Below is a small trained network, with its code and all its weights. Each question gives an input and a target symbol and asks what happens when units are switched off, that is, made to give their printed mean instead of their output.

import numpy as np


def w(rows, s, z=0):
    codes = np.array(rows[::2]) - 128.0
    scale = np.full(codes.shape[1], s)
    scale[-1] = z or s
    return codes * scale


def f(y):
    return np.maximum(y, 0)


def softmax(a):
    e = np.exp(a - a.max(-1, keepdims=True))
    return e / e.sum(-1, keepdims=True)


def log_softmax(a):
    a = a - a.max(-1, keepdims=True)
    return a - np.log(np.exp(a).sum(-1, keepdims=True))


def net(x, mask):
    ids = ['ΠΨβδεμω'.index(c) for c in x.split()]
    T = len(ids)
    res = E[ids] + P[:T]
    u = 0
    for l in range(2):
        q, k, v = (res @ M[l].T for M in (Q, K, V))
        z = softmax(np.where(np.tri(T) > 0, q @ k.T / 3**0.5, -1e9)) @ v
        res = res + np.where(mask[u], z, O[l][:, -1]) @ O[l][:, :-1]
        u += 1
        y = f(res @ A[l][:, :-1].T + A[l][:, -1])
        res = res + np.where(mask[u : u + 12], y, B[l][:, -1]) @ B[l][:, :-1]
        u += 12
    return log_softmax(res[-1] @ U[:, :-1].T + U[:, -1])


Q, K, V, O, A, B = {}, {}, {}, {}, {}, {}
E = w([
[158,180,157,150,62,219,187,107,134,142,14],'Π',
[72,159,155,185,143,100,123,151,152,231,99],'Ψ',
[196,150,196,91,145,149,132,250,84,133,91],'β',
[155,104,119,185,173,187,195,105,179,92,86],'δ',
[144,123,133,77,196,184,101,117,144,174,103],'ε',
[123,107,155,101,75,162,207,99,121,119,139],'μ',
[161,72,120,117,129,157,112,167,166,188,141],'ω',
],0.021)
P = w([
[45,234,254,68,126,124,30,101,141,73,168],'0',
[135,104,77,138,117,144,136,121,149,206,123],'1',
[120,81,80,115,120,130,119,122,118,183,131],'2',
[119,106,88,116,107,141,141,148,113,180,149],'3',
[116,96,75,101,114,138,148,142,119,175,147],'4',
[109,86,79,109,114,137,148,130,127,190,134],'5',
[126,125,108,114,93,146,174,138,136,183,154],'6',
[107,102,95,99,115,135,165,135,140,196,150],'7',
[97,108,93,103,108,134,170,123,126,203,132],'8',
[106,121,90,108,122,118,181,168,152,200,139],'9',
],0.0084)
Q[0] = w([
[124,118,198,49,114,177,206,170,176,254,66],'L0H0',
[110,150,62,208,42,52,56,114,3,61,198],'L0H0',
[100,208,120,208,157,47,35,78,60,91,138],'L0H0',
],0.0059)
K[0] = w([
[89,138,134,152,148,111,54,45,179,14,123],'L0H0',
[182,73,91,135,86,171,134,165,136,254,128],'L0H0',
[182,108,38,132,106,104,163,156,91,196,131],'L0H0',
],0.0075)
V[0] = w([
[54,220,199,111,225,81,156,6,46,188,206],'L0H0',
[174,2,13,191,195,141,128,177,147,112,229],'L0H0',
[105,173,134,191,210,147,117,38,183,131,130],'L0H0',
],0.0037)
O[0] = w([
[102,131,151,98,149,155,132,71,3,124,151,162],'L0H0',
[81,185,128,106,111,186,163,165,129,141,113,2],'L0H0',
[113,100,125,138,104,37,162,109,101,145,140,145],'L0H0',
],0.013,0.0072)
A[0] = w([
[146,85,123,114,126,149,191,116,113,98,64,3],'L0N0',
[83,144,141,130,110,93,146,117,155,194,116,135],'L0N1',
[74,92,96,66,115,97,190,127,157,160,156,174],'L0N2',
[176,162,184,121,158,180,115,158,153,90,69,143],'L0N3',
[120,125,7,124,97,158,143,197,140,139,142,75],'L0N4',
[54,174,160,48,100,132,92,90,159,87,169,61],'L0N5',
[107,125,146,86,95,154,138,149,177,165,162,141],'L0N6',
[172,190,146,192,76,106,93,98,105,150,79,46],'L0N7',
[82,118,152,125,158,126,143,164,118,133,104,141],'L0N8',
[96,147,118,82,183,108,75,109,157,163,143,235],'L0N9',
[155,146,137,178,126,145,146,168,82,172,92,144],'L0N10',
[79,102,148,254,182,143,150,113,121,132,134,61],'L0N11',
],0.0087,0.0024)
B[0] = w([
[116,180,78,140,174,143,198,148,187,171,192,239],'L0N0',
[222,97,70,186,112,148,136,192,117,120,197,202],'L0N1',
[76,154,143,116,16,158,166,45,75,131,224,253],'L0N2',
[111,104,82,122,188,170,85,154,99,99,157,218],'L0N3',
[177,138,198,127,133,169,73,94,184,126,14,199],'L0N4',
[174,92,73,112,91,163,187,42,133,76,112,148],'L0N5',
[121,86,147,184,90,220,137,181,136,135,127,231],'L0N6',
[199,71,147,114,152,93,148,146,77,163,106,215],'L0N7',
[95,170,79,155,153,187,135,103,57,178,160,149],'L0N8',
[232,136,133,79,103,166,106,140,119,181,217,235],'L0N9',
[3,12,86,113,149,119,179,80,125,200,132,232],'L0N10',
[85,108,189,91,179,84,96,230,124,49,158,185],'L0N11',
],0.0065,0.005)
Q[1] = w([
[102,254,134,236,142,22,50,112,123,66,109],'L1H0',
[141,130,200,54,118,172,89,158,154,54,28],'L1H0',
[121,208,68,82,104,129,108,209,186,75,93],'L1H0',
],0.0066)
K[1] = w([
[94,41,123,82,34,103,123,89,20,255,20],'L1H0',
[117,11,59,8,124,60,144,178,162,139,125],'L1H0',
[126,131,73,174,34,145,150,159,123,248,148],'L1H0',
],0.0067)
V[1] = w([
[146,188,102,183,207,106,95,243,64,183,157],'L1H0',
[112,160,124,82,233,107,96,92,131,65,101],'L1H0',
[100,111,74,216,117,59,158,124,152,1,89],'L1H0',
],0.0061)
O[1] = w([
[38,47,76,117,101,49,86,61,152,122,92,64],'L1H0',
[157,138,168,120,164,101,187,124,229,99,255,120],'L1H0',
[101,101,163,7,125,179,203,175,130,158,84,2],'L1H0',
],0.0095,0.0071)
A[1] = w([
[113,142,199,118,114,199,102,111,118,124,59,133],'L1N0',
[58,153,112,147,53,96,73,132,106,123,147,121],'L1N1',
[122,174,180,114,149,157,117,135,182,144,66,180],'L1N2',
[111,105,172,125,62,164,169,83,149,97,149,158],'L1N3',
[156,125,117,61,160,158,137,207,112,73,127,44],'L1N4',
[146,142,124,170,147,144,134,84,125,2,142,113],'L1N5',
[159,165,127,154,161,95,140,78,98,128,118,2],'L1N6',
[61,86,159,122,130,111,218,188,133,130,108,152],'L1N7',
[147,147,136,132,164,172,177,163,91,111,141,97],'L1N8',
[130,168,111,36,144,134,169,71,161,130,81,69],'L1N9',
[98,119,67,156,126,131,143,155,122,120,96,54],'L1N10',
[65,161,158,49,76,110,151,132,165,109,147,52],'L1N11',
],0.0095,0.0037)
B[1] = w([
[164,156,138,98,96,74,102,146,136,164,162,170],'L1N0',
[142,167,126,81,194,128,140,124,118,158,26,224],'L1N1',
[137,2,140,161,142,128,136,146,118,115,141,155],'L1N2',
[166,152,114,132,156,136,125,129,112,76,67,229],'L1N3',
[48,130,117,80,113,107,158,93,89,157,61,202],'L1N4',
[103,93,153,181,132,158,142,132,134,160,144,187],'L1N5',
[110,119,114,82,86,88,117,115,100,106,171,178],'L1N6',
[126,125,79,189,64,51,84,175,98,117,97,220],'L1N7',
[41,169,146,89,146,152,106,105,184,74,108,254],'L1N8',
[105,206,77,176,144,229,52,135,134,214,121,161],'L1N9',
[122,143,133,86,145,134,146,143,154,91,117,172],'L1N10',
[142,153,80,100,155,74,137,64,185,112,177,159],'L1N11',
],0.0094,0.0091)
U = w([
[107,136,144,153,80,114,123,114,101,142,232,66],'Π',
[112,96,155,143,182,110,108,96,215,87,161,144],'Ψ',
[118,153,166,86,153,147,134,88,161,154,182,190],'β',
[168,153,98,159,119,164,83,133,108,120,121,171],'δ',
[100,112,152,81,85,82,94,75,101,123,155,1],'ε',
[254,67,149,66,134,100,167,138,122,99,160,220],'μ',
[167,185,91,89,116,78,115,116,167,97,177,62],'ω',
],0.0058,0.0019)

Each question gives the input, a string of symbols that net reads in full, and the target symbol t.
The units are the heads (3 rows each of Q, K, V and O) and the neurons (one row each of A and B). Each row of codes is followed by its name. A weight is (code - 128) times the scale printed after its matrix; where a second scale follows, it is the last column's (O, A, B and U).
mask holds one flag per unit, layer by layer, with each layer's heads first. A switched-off unit (its flag False) gives its mean, the last column of its rows in O or B, instead of its output. The means were averaged over made-up inputs and are rounded, as every weight is.
A unit's drop is (log p(t) with every unit on - log p(t) with that unit switched off) / (log p(t) with every unit on - log p(t) with every unit switched off).
The circuit of an input: a set's keep is (log p(t) with only the set's units on - log p(t) with every unit switched off) / (log p(t) with every unit on - log p(t) with every unit switched off). Starting from the 12 units with the biggest drops (on a tie, the unit counted first), units are removed one at a time, each time the one whose removal leaves the highest keep (on an exact tie, the one counted first), for as long as the keep stays at least 0.8.
units of the circuit, in order: the units of the circuit, biggest drop first
most important unit: the unit with the biggest drop
top k neurons: the k neurons with the biggest drops, biggest first
top k neurons in layer l: the k neurons of layer l with the biggest drops, biggest first
drop of u: that unit's drop, to one decimal
input β ε β μ ω μ δ, target Ψ: top neuron in layer 1 : L1N5
input ω Ψ ε ω β Π Ψ, target δ: units of the circuit, in order : L1H0, L0N1
input ω ω δ Ψ δ β δ μ, target ω: top 2 neurons : L1N11, L0N2
input δ β ω ω Π δ, target ω: top 3 neurons : L1N7, L0N11, L1N11
input Ψ ω β Π Ψ ω β ω, target ε: top 2 neurons in layer 0 : L0N1, L0N9
input μ ω μ, target β: units of the circuit, in order : L1H0, L1N8, L0N5, L1N7
input ω β β ω ε, target δ: units of the circuit, in order : L1H0, L0H0, L0N6
input Π ω Ψ ω Π ε ε, target μ: top 2 neurons in layer 0 : L0N9, L0N3
input Π β β ω β Π, target μ: units of the circuit, in order : L0H0, L0N7, L1N8
input Π β β Π μ, target μ: top 2 neurons : L1N8, L1N3
input β Π μ Π ω Π β β Π, target Ψ: units of the circuit, in order : L1H0, L0H0, L0N3
input μ β ω Π ε, target β: top 2 neurons : L1N8, L0N5
input δ β Π μ Ψ ω Π ω ω μ, target ω: top 3 neurons in layer 1 : L1N11, L1N3, L1N7
input Π ε μ ω Ψ, target μ: most important unit : L0H0
input Π β ε, target μ: units of the circuit, in order : L0H0, L0N9, L1H0
input μ ω ω Ψ, target β: top 2 neurons : L0N5, L1N8
input δ β Ψ, target Π: top 3 neurons : L1N7, L0N1, L1N1
input Ψ ω μ, target ε: top 2 neurons in layer 0 : L0N1, L0N9
input ε μ Π β, target Π: top 2 neurons in layer 0 : L0N9, L0N5
input β ω ω ω μ μ, target Ψ: top neuron : L0N3
input ε Ψ ω Ψ ω ε β ω ω, target Π: top 2 neurons in layer 0 : L0N9, L0N5
input ω ω β δ ε, target β: drop of L1N9 : 0.2
input β β ε, target Ψ: drop of L1H0 : 1.3
input μ ω ω Ψ ω Π Π ω Ψ Π, target β: drop of L0N5 : 0.2
input μ Π Π ω ω ω Π ω, target β: top 2 neurons in layer 0 : L0N5, L0N9
